Below is a small trained network, with its code and all its weights. Each question gives an input and a class and asks what happens when units are switched off, that is, made to give their printed mean instead of their output.

import numpy as np


def w(rows, s, z=0):
    codes = np.array(rows[::2]) - 128.0
    scale = np.full(codes.shape[1], s)
    scale[-1] = z or s
    return codes * scale


def f(y):
    return y / 2 * (1 + np.tanh(0.7978845608 * (y + 0.044715 * y**3)))


def log_softmax(a):
    a = a - a.max(-1, keepdims=True)
    return a - np.log(np.exp(a).sum(-1, keepdims=True))


def net(x, mask):
    res = np.array(x, float).reshape(1, 3) / 4 @ E
    y = f(res @ A[0][:, :-1].T + A[0][:, -1])
    res = res + np.where(mask, y, B[0][:, -1]) @ B[0][:, :-1]
    return log_softmax(res[-1] @ U[:, :-1].T + U[:, -1])


A, B = {}, {}
E = w([
[167,62,130,57],'x0',
[88,14,137,171],'x1',
[215,89,5,152],'x2',
],0.015)
A[0] = w([
[143,209,111,11,139],'neuron 0',
[201,96,108,171,54],'neuron 1',
[84,57,102,235,4],'neuron 2',
[147,189,39,166,146],'neuron 3',
[153,84,90,138,52],'neuron 4',
[70,63,97,219,150],'neuron 5',
[73,161,177,119,141],'neuron 6',
[183,113,117,29,191],'neuron 7',
[189,99,83,162,70],'neuron 8',
[94,211,213,123,78],'neuron 9',
[181,184,71,141,136],'neuron 10',
[149,83,34,112,148],'neuron 11',
[117,97,226,107,109],'neuron 12',
[104,139,172,103,135],'neuron 13',
[116,75,183,109,127],'neuron 14',
[133,166,69,147,131],'neuron 15',
[152,106,91,143,73],'neuron 16',
[93,90,139,99,121],'neuron 17',
[139,93,112,132,69],'neuron 18',
[173,77,46,127,186],'neuron 19',
[126,113,124,167,129],'neuron 20',
[170,104,202,150,116],'neuron 21',
[219,100,160,55,87],'neuron 22',
[95,51,180,106,122],'neuron 23',
[91,171,212,112,108],'neuron 24',
[66,117,143,160,74],'neuron 25',
[163,138,146,154,120],'neuron 26',
[147,83,130,135,85],'neuron 27',
[155,159,83,172,134],'neuron 28',
[127,177,82,158,130],'neuron 29',
[80,58,176,64,122],'neuron 30',
[120,158,165,249,161],'neuron 31',
],0.013,0.016)
B[0] = w([
[50,78,102,21,224],'neuron 0',
[70,78,166,79,161],'neuron 1',
[140,253,8,69,171],'neuron 2',
[197,177,145,184,218],'neuron 3',
[74,96,202,88,152],'neuron 4',
[2,26,166,46,219],'neuron 5',
[88,135,131,61,191],'neuron 6',
[89,37,198,93,221],'neuron 7',
[77,94,147,58,176],'neuron 8',
[117,136,78,104,201],'neuron 9',
[193,162,133,196,205],'neuron 10',
[137,127,76,81,225],'neuron 11',
[152,121,119,155,181],'neuron 12',
[138,78,121,119,168],'neuron 13',
[210,140,166,177,170],'neuron 14',
[147,160,137,207,176],'neuron 15',
[70,70,162,79,149],'neuron 16',
[165,119,137,153,152],'neuron 17',
[110,104,155,133,136],'neuron 18',
[153,167,78,127,252],'neuron 19',
[103,110,161,112,146],'neuron 20',
[160,114,126,125,142],'neuron 21',
[58,160,62,33,172],'neuron 22',
[215,140,158,194,185],'neuron 23',
[105,105,89,76,196],'neuron 24',
[116,130,166,146,147],'neuron 25',
[136,114,131,126,130],'neuron 26',
[130,139,169,138,143],'neuron 27',
[161,137,152,181,181],'neuron 28',
[162,144,125,166,172],'neuron 29',
[166,140,148,194,188],'neuron 30',
[66,145,83,38,198],'neuron 31',
],0.0093,0.019)
U = w([
[117,166,51,138,181],'0',
[77,125,198,137,12],'1',
[187,156,160,249,253],'2',
],0.016,0.00051)

Each question gives the input, the list of numbers given to net, and the class t.
The units are the neurons (one row each of A and B). Each row of codes is followed by its name. A weight is (code - 128) times the scale printed after its matrix; where a second scale follows, it is the last column's (A, B and U).
mask holds one flag per neuron, in row order. A switched-off neuron (its flag False) gives its mean, the last column of its row in B, instead of its output. The means were averaged over made-up inputs and are rounded, as every weight is.
A unit's drop is (log p(t) with every unit on - log p(t) with that unit switched off) / (log p(t) with every unit on - log p(t) with every unit switched off).
The circuit of an input: a set's keep is (log p(t) with only the set's units on - log p(t) with every unit switched off) / (log p(t) with every unit on - log p(t) with every unit switched off). Starting from the 12 units with the biggest drops (on a tie, the unit counted first), units are removed one at a time, each time the one whose removal leaves the highest keep (on an exact tie, the one counted first), for as long as the keep stays at least 0.8.
circuit, biggest first: the units of the circuit, biggest drop first
unit that matters most: the unit with the biggest drop
top k neurons: the k neurons with the biggest drops, biggest first
drop when u is switched off: that unit's drop, to one decimal
input [1,-2,-1], class 1: circuit, biggest first : neuron 19
input [-2,-1,-6], class 0: top 3 neurons : neuron 7; neuron 5; neuron 9
input [5,1,8], class 1: top 2 neurons : neuron 7; neuron 4
input [-1,-3,-8], class 0: top 4 neurons : neuron 9; neuron 7; neuron 5; neuron 24
input [-3,-3,-7], class 0: top 3 neurons : neuron 9; neuron 7; neuron 5
input [4,-8,-2], class 1: top 2 neurons : neuron 7; neuron 19
input [-1,-7,-5], class 0: top 2 neurons : neuron 9; neuron 5
input [0,-1,-4], class 0: top 3 neurons : neuron 5; neuron 7; neuron 9
input [4,1,5], class 1: top 2 neurons : neuron 7; neuron 2
input [3,7,4], class 1: top 2 neurons : neuron 5; neuron 4
input [4,2,2], class 1: top 3 neurons : neuron 2; neuron 7; neuron 9
input [-2,-1,-2], class 0: top 2 neurons : neuron 7; neuron 5
input [1,5,3], class 1: top 4 neurons : neuron 5; neuron 9; neuron 4; neuron 22
input [-7,-5,-8], class 0: unit that matters most : neuron 9
input [-1,-8,-8], class 0: drop when neuron 9 is switched off : 0.6
input [2,4,8], class 1: drop when neuron 8 is switched off : 0.2
input [3,-4,-1], class 1: drop when neuron 7 is switched off : 0.2
input [8,4,-8], class 2: drop when neuron 0 is switched off : 0.0
